Here is a tiny trained network, its code and every weight. The questions are about switching its units off for an input and a target symbol, where a switched-off unit gives its printed mean instead of its output.

import numpy as np


def w(rows, s, z=0):
    codes = np.array(rows[::2]) - 128.0
    scale = np.full(codes.shape[1], s)
    scale[-1] = z or s
    return codes * scale


def f(y):
    return np.maximum(y, 0)


def softmax(a):
    e = np.exp(a - a.max(-1, keepdims=True))
    return e / e.sum(-1, keepdims=True)


def log_softmax(a):
    a = a - a.max(-1, keepdims=True)
    return a - np.log(np.exp(a).sum(-1, keepdims=True))


def net(x, mask):
    ids = ['γεζηθλστ'.index(c) for c in x.split()]
    T = len(ids)
    res = E[ids] + P[:T]
    u = 0
    for l in range(2):
        r = res
        for j in range(2):
            rows = slice(2 * j, 2 * j + 2)
            q, k, v = (r @ M[l][rows].T for M in (Q, K, V))
            z = softmax(np.where(np.tri(T) > 0, q @ k.T / 2**0.5, -1e9)) @ v
            o = O[l][rows]
            res = res + np.where(mask[u + j], z, o[:, -1]) @ o[:, :-1]
        u += 2
        y = f(res @ A[l][:, :-1].T + A[l][:, -1])
        res = res + np.where(mask[u : u + 12], y, B[l][:, -1]) @ B[l][:, :-1]
        u += 12
    return log_softmax(res[-1] @ U[:, :-1].T + U[:, -1])


Q, K, V, O, A, B = {}, {}, {}, {}, {}, {}
E = w([
[201,84,158],'γ',
[103,127,50],'ε',
[171,46,202],'ζ',
[84,2,86],'η',
[156,64,110],'θ',
[247,212,61],'λ',
[98,197,189],'σ',
[179,73,107],'τ',
],0.013)
P = w([
[254,180,91],'0',
[195,154,109],'1',
[161,138,122],'2',
[139,126,130],'3',
[122,126,137],'4',
[106,121,143],'5',
[96,116,147],'6',
[86,113,150],'7',
[79,110,153],'8',
[70,108,158],'9',
[64,103,159],'10',
[58,102,159],'11',
],0.0069)
Q[0] = w([
[212,103,174],'L0H0',
[145,74,105],'L0H0',
[71,106,43],'L0H1',
[141,3,75],'L0H1',
],0.011)
K[0] = w([
[205,46,191],'L0H0',
[121,61,96],'L0H0',
[104,125,1],'L0H1',
[131,43,41],'L0H1',
],0.0079)
V[0] = w([
[218,177,187],'L0H0',
[174,33,3],'L0H0',
[233,48,187],'L0H1',
[173,4,190],'L0H1',
],0.0058)
O[0] = w([
[224,51,82,186],'L0H0',
[151,241,152,169],'L0H0',
[229,89,210,253],'L0H1',
[253,141,227,248],'L0H1',
],0.0053,0.0042)
A[0] = w([
[68,83,129,83],'L0N0',
[14,128,127,209],'L0N1',
[134,63,68,38],'L0N2',
[129,80,173,127],'L0N3',
[93,154,113,212],'L0N4',
[75,153,67,57],'L0N5',
[156,245,159,87],'L0N6',
[225,169,136,2],'L0N7',
[114,83,66,108],'L0N8',
[120,70,186,128],'L0N9',
[140,78,54,178],'L0N10',
[86,153,74,69],'L0N11',
],0.011,0.006)
B[0] = w([
[94,128,85,137],'L0N0',
[114,163,168,177],'L0N1',
[209,164,76,132],'L0N2',
[102,93,111,237],'L0N3',
[149,150,159,162],'L0N4',
[82,76,204,137],'L0N5',
[203,128,6,150],'L0N6',
[44,101,135,197],'L0N7',
[176,154,124,142],'L0N8',
[82,98,115,254],'L0N9',
[183,178,109,166],'L0N10',
[92,76,209,136],'L0N11',
],0.013,0.0076)
Q[1] = w([
[138,211,17],'L1H0',
[254,186,129],'L1H0',
[105,142,106],'L1H1',
[83,142,221],'L1H1',
],0.009)
K[1] = w([
[247,137,17],'L1H0',
[153,56,102],'L1H0',
[131,124,105],'L1H1',
[153,164,164],'L1H1',
],0.013)
V[1] = w([
[222,30,124],'L1H0',
[2,152,165],'L1H0',
[147,148,110],'L1H1',
[206,194,121],'L1H1',
],0.0057)
O[1] = w([
[206,254,228,253],'L1H0',
[16,90,131,138],'L1H0',
[97,98,155,106],'L1H1',
[90,104,188,80],'L1H1',
],0.005,0.0052)
A[1] = w([
[199,135,82,103],'L1N0',
[134,115,112,88],'L1N1',
[168,232,236,87],'L1N2',
[235,123,130,142],'L1N3',
[189,167,64,254],'L1N4',
[97,67,212,110],'L1N5',
[207,145,55,43],'L1N6',
[158,191,36,138],'L1N7',
[188,170,49,5],'L1N8',
[1,61,112,71],'L1N9',
[142,121,44,183],'L1N10',
[217,162,73,146],'L1N11',
],0.0091,0.0077)
B[1] = w([
[60,116,128,160],'L1N0',
[147,119,133,128],'L1N1',
[122,1,131,190],'L1N2',
[66,165,50,188],'L1N3',
[244,139,178,218],'L1N4',
[72,142,30,254],'L1N5',
[60,150,215,153],'L1N6',
[111,80,33,169],'L1N7',
[64,163,231,146],'L1N8',
[192,197,197,200],'L1N9',
[155,107,198,157],'L1N10',
[88,126,36,189],'L1N11',
],0.0084,0.0093)
U = w([
[220,99,67,196],'γ',
[218,150,251,182],'ε',
[39,55,113,226],'ζ',
[103,201,180,128],'η',
[116,123,118,28],'θ',
[86,172,74,98],'λ',
[122,123,117,3],'σ',
[128,126,125,2],'τ',
],0.012,0.0049)

Each question gives the input, a string of symbols that net reads in full, and the target symbol t.
The units are the heads (2 rows each of Q, K, V and O) and the neurons (one row each of A and B). Each row of codes is followed by its name. A weight is (code - 128) times the scale printed after its matrix; where a second scale follows, it is the last column's (O, A, B and U).
mask holds one flag per unit, layer by layer, with each layer's heads first. A switched-off unit (its flag False) gives its mean, the last column of its rows in O or B, instead of its output. The means were averaged over made-up inputs and are rounded, as every weight is.
A unit's drop is (log p(t) with every unit on - log p(t) with that unit switched off) / (log p(t) with every unit on - log p(t) with every unit switched off).
The circuit of an input: a set's keep is (log p(t) with only the set's units on - log p(t) with every unit switched off) / (log p(t) with every unit on - log p(t) with every unit switched off). Starting from the 12 units with the biggest drops (on a tie, the unit counted first), units are removed one at a time, each time the one whose removal leaves the highest keep (on an exact tie, the one counted first), for as long as the keep stays at least 0.8.
units of the circuit, in order: the units of the circuit, biggest drop first
unit that matters most: the unit with the biggest drop
top k neurons: the k neurons with the biggest drops, biggest first
top k neurons in layer l: the k neurons of layer l with the biggest drops, biggest first
which heads matter: for each layer, one digit per head in row order, 1 if its drop is at least 0.15 and else 0, layers parted by /
drop when u is switched off: that unit's drop, to one decimal
input σ ζ ζ γ ε η η η ε, target ε: unit that matters most : L0H0
input η ζ θ ζ ζ γ, target ζ: which heads matter : 01 / 00
input ε ζ ζ η, target γ: which heads matter : 10 / 00
input ζ τ ε τ θ ε ε σ, target γ: top 2 neurons in layer 0 : L0N6, L0N9
input θ θ σ τ ε γ γ ε ζ σ, target ε: units of the circuit, in order : L0N7, L1N5, L1N3
input ε τ ζ η ζ σ η ε γ γ τ, target ε: top 2 neurons in layer 1 : L1N5, L1N7
input σ σ σ ζ σ η, target γ: top 4 neurons : L0N2, L0N10, L0N7, L1N4
input σ ζ ε σ ζ ε λ ζ ε ζ τ, target γ: units of the circuit, in order : L0N7, L0N10, L0N1
input ζ σ ε ζ, target ζ: which heads matter : 00 / 00
input σ ζ ε γ, target ζ: top 2 neurons in layer 0 : L0N7, L0N6
input τ σ γ σ σ σ ζ ε, target γ: top 2 neurons : L0N10, L1N4
input σ σ ε ζ σ, target ζ: top 4 neurons : L0N7, L0N9, L0N3, L1N4
input ζ ζ ζ σ ζ σ ζ ε η ζ ζ θ, target γ: top 3 neurons : L0N7, L1N9, L0N1
input ζ γ ζ, target ζ: top 3 neurons : L1N4, L1N5, L0N7
input θ η θ σ, target γ: units of the circuit, in order : L0N6
input ζ γ η η λ ζ ζ ε λ, target λ: top 3 neurons : L1N11, L0N6, L1N7
input ε ζ ε θ λ ε ε, target η: top 3 neurons : L0N5, L0N11, L1N9
input η ζ ζ θ η γ ε, target γ: top 2 neurons in layer 0 : L0N7, L0N9
input ε ε ζ τ τ τ ε σ ε, target η: top 4 neurons : L0N5, L0N11, L1N9, L0N1
input γ τ ε ζ σ ζ ζ ε ε γ σ, target ε: top 4 neurons : L0N6, L0N7, L1N5, L0N9
input η γ ε σ ζ ε, target ε: which heads matter : 11 / 00
input ζ ζ ζ ζ ε ζ η ζ ζ ζ θ, target γ: top 4 neurons in layer 1 : L1N9, L1N6, L1N8, L1N3
input τ η θ λ ζ η, target ε: top 2 neurons in layer 0 : L0N7, L0N10
input λ ζ λ, target λ: top 3 neurons in layer 1 : L1N11, L1N7, L1N3
input σ ε η ζ σ ζ γ σ σ ζ η, target ε: drop when L0H0 is switched off : 0.5
input σ σ ε ζ ζ σ, target ζ: drop when L0N1 is switched off : 0.6
